Each row has a name. Each piece below is followed by the name of the row it came from, unless a question asks for something else. Each question is about the rows just above it. Places in a row count from 1.

Columns, left to right: C Q F K U
[ 84 129 106 141 130] -> lalu
[168 116 105 125 139] -> Nim
[149 129 103 126 147] -> pav
[ 55 189 115 126 139] -> fof
[168  88  96 150 135] -> kat
[107 111 176 126  98] -> ked
[106  88  96 156 135] -> dube
[ 68 141 137 126 120] -> Vov
[ 84 129 106 118 146] -> kove
[167 107  83 137 149] -> fura
[ 55 189 115 139 139] -> Tiku
[106  83] is in which column, read top down? | F
[168 116 105 125 139] is in which row? | Nim
What comes right after [103] in the named rows? | [126]
Where does [167 107] start? Give its row and place. | fura, 1
Row and place of [118] in the named rows: | kove, 4

Columns, left to right: H A J B
[ 47 171 126  49]  lalu
[ 47 171 126 167]  Tiku
[178 126  76 144]  Nim
[ 77 123  63  87]  fura
[121 193 173 101]  fof
The entry that follows [76]: | [144]
[123  63] begins in row and place | fura, 2

Columns, left to right: D V X G L E W Y
[ 62 165  68 165  80  69 144 176] = fura
[181  68  92 145  87 163 155 180] = Nim
[115  71  96 200  88 105 111 114] = lalu
[114  92  68  87 145  97  95  64] = fof
Row and place where [ 92  68  87 145] starts: | fof, 2
Row and place where [ 68  92 145] starts: | Nim, 2
Number of entries in [181  68  92 145  87 163 155 180]: | 8

Columns, left to right: N P M R S Z
[128 126 143  92 112 109] -> fof
[176 160 146 179 162 120] -> kove
[156 153 122 160 149 114] -> ked
[148 145 114 186 156 210] -> fura
[201 178 110 167 176 179] -> nubim
[148 145 114 186 156 140] -> lalu
[139 138 110 212 158 125] -> Tiku
[ 97 105 172 144 110  63] -> Nim
[120 120 155 134 121 104] -> kat
[142 131 160 108 121 117] -> dube
[158 154 102 201 165 136] -> Vov
[139 131 146 102 121 136] -> pav
Where in the named rows is [109]? | fof, 6
Row and place of [122] in the named rows: | ked, 3

Columns, left to right: Sedo rar tevop bos buv Zodu butav Nosed
[ 98 105 178 114 145 139 139 154]  Vov
[127 175  99 107 156 145 134 141]  Nim
[168 121  97 141 138 144 155 119]  kove
[136 153 105 120 145 144 142 120]  kat
[113 155 118 103 167 171 167 145]  fura
[125 146 130 120 139 121 115 141]  pav
[ 84 143 184 106 135  94  76 173]  Tiku
[116 135 139 117 142 140 138 129]  nubim
[ 85 217 120  84 156 119  87 155]  ked
[107  92 168 105 174 177 182 194]  dube
[109 148 132 101 167 159 151 169]  fof
Which column holds [127 168 136 113 125] top down? | Sedo
How many entries does [168 121  97 141 138 144 155 119] have? | 8
Number of entries in [136 153 105 120 145 144 142]: | 7
How many entries does [168 121  97] have? | 3

Columns, left to right: Lora nak tobo Nadig zilaf rinal nobet fekug
[174 216  68 162  99  99  68 110] : Vov
[150 175 105 135 102 111 105 115] : ked
[174 175 105 135 217 111 105 115] : pav
How many entries does [174] have? | 1
What comes right after [216] in the named rows? | [68]
Where does [174 175 105 135 217 111] start? Give its row and place. | pav, 1
Where does [175 105 135 217 111] start? Give its row and place. | pav, 2
The row with [150 175 105 135 102 111 105 115] is | ked
Row and place of [102] in the named rows: | ked, 5
find: [174 216  68 162  99  99  68 110] | Vov

Columns, left to right: Fud lufom vot rero
[ 85 170 118 105] = dube
[123 126 114 198] = pav
[123 126 114 105] = fof
[170 118] begins in row and place | dube, 2
Where do [ 85 170 118 105] appear? | dube
Which column holds this, read top down? [123 123] | Fud
[123 126 114 198] is in which row? | pav
Count the entries of [123 126 114]: | 3

Columns, left to right: lokam Pasa mivu gonog rerim vilez ven
[156  55 114 135 128 105 137] -> lalu
[114 121 121  75 123 127 102] -> fura
[131  75 124 174 132 113 155] -> Vov
[130  88 114  85 123 117 108] -> Nim
[125 101 117  75 124 119 102] -> ked
[161  48 116 145 129 107 143] -> nubim
[151 156 114 115 127 105 126] -> fof
[120 108 119  75 124 123 102] -> kat
[166  55 119 165 131 107 155] -> kove
[161  68 120 155 131 111 149] -> dube
Row and place of [130] in the named rows: | Nim, 1
How many entries does [131  75 124 174 132 113] have? | 6
Right after [165] comes | [131]
[115] is at row and place | fof, 4
Which column holds this, read top down? [121  75  88 101] | Pasa
[107 143] begins in row and place | nubim, 6

Columns, left to right: Goz Tiben topiv fir
[135 138 112  94] -> Tiku
[121 129  91 133] -> ked
[214 123 176  60] -> Nim
[116 134 115  78] -> pav
[106 136 158 115] -> fura
[106 136 158 106] -> nubim
[162 127 129 122] -> fof
[154 135 126  79] -> lalu
[197 164 123 157] -> Vov
[149 201 112  69] -> kat
Where in the named rows is [201]? | kat, 2
The row with [106 136 158 106] is | nubim
How many entries does [106] have? | 1

Columns, left to right: zomor lif gukor Puno pur
[123 115 159  89  72] = dube
[ 96  61 155 142 175] = Nim
[160 154 118 155 186] = pav
[ 96  61 153 142 175] = Vov
[ 74 141 130 150 179] = kat
[155  96  61 155 139] = nubim
The entry that follows [123]: | [115]
Which column holds [155 142] top down? | Puno
How many entries does [ 96  61 155 142 175] have? | 5
Where does [ 61 155 142] start? Give its row and place. | Nim, 2
Which column holds this, read top down? [ 89 142 155] | Puno
Count the entries of [ 96  61 153 142]: | 4
find: [ 96  61 155 142 175] | Nim

Columns, left to right: pemi Tet Sas tur kelo zama tusim kisiv denu fuz
[114 129 134 182 200 106 121  63 169 187] = fura
[114 163 134 182 200 106 121  63 169 187] = fof
[166  69 143 183 122 197 107 123  63 117] = Nim
[173 152  93 149 168 157  95  78 100  99] = kat
[ 58 142 166 129 181 185 135 182 176 143] = Tiku
[185 172  84 159 184 195 188 194  64 108] = ked
[ 67  95 185 124 128 117 156  57 182  79] = pav
[166 127 143 183 122 197 107 123  63  70] = Vov
Right after [188] comes | [194]
Number of entries in [ 58 142]: | 2
The entry that follows [128]: | [117]
[58] is at row and place | Tiku, 1

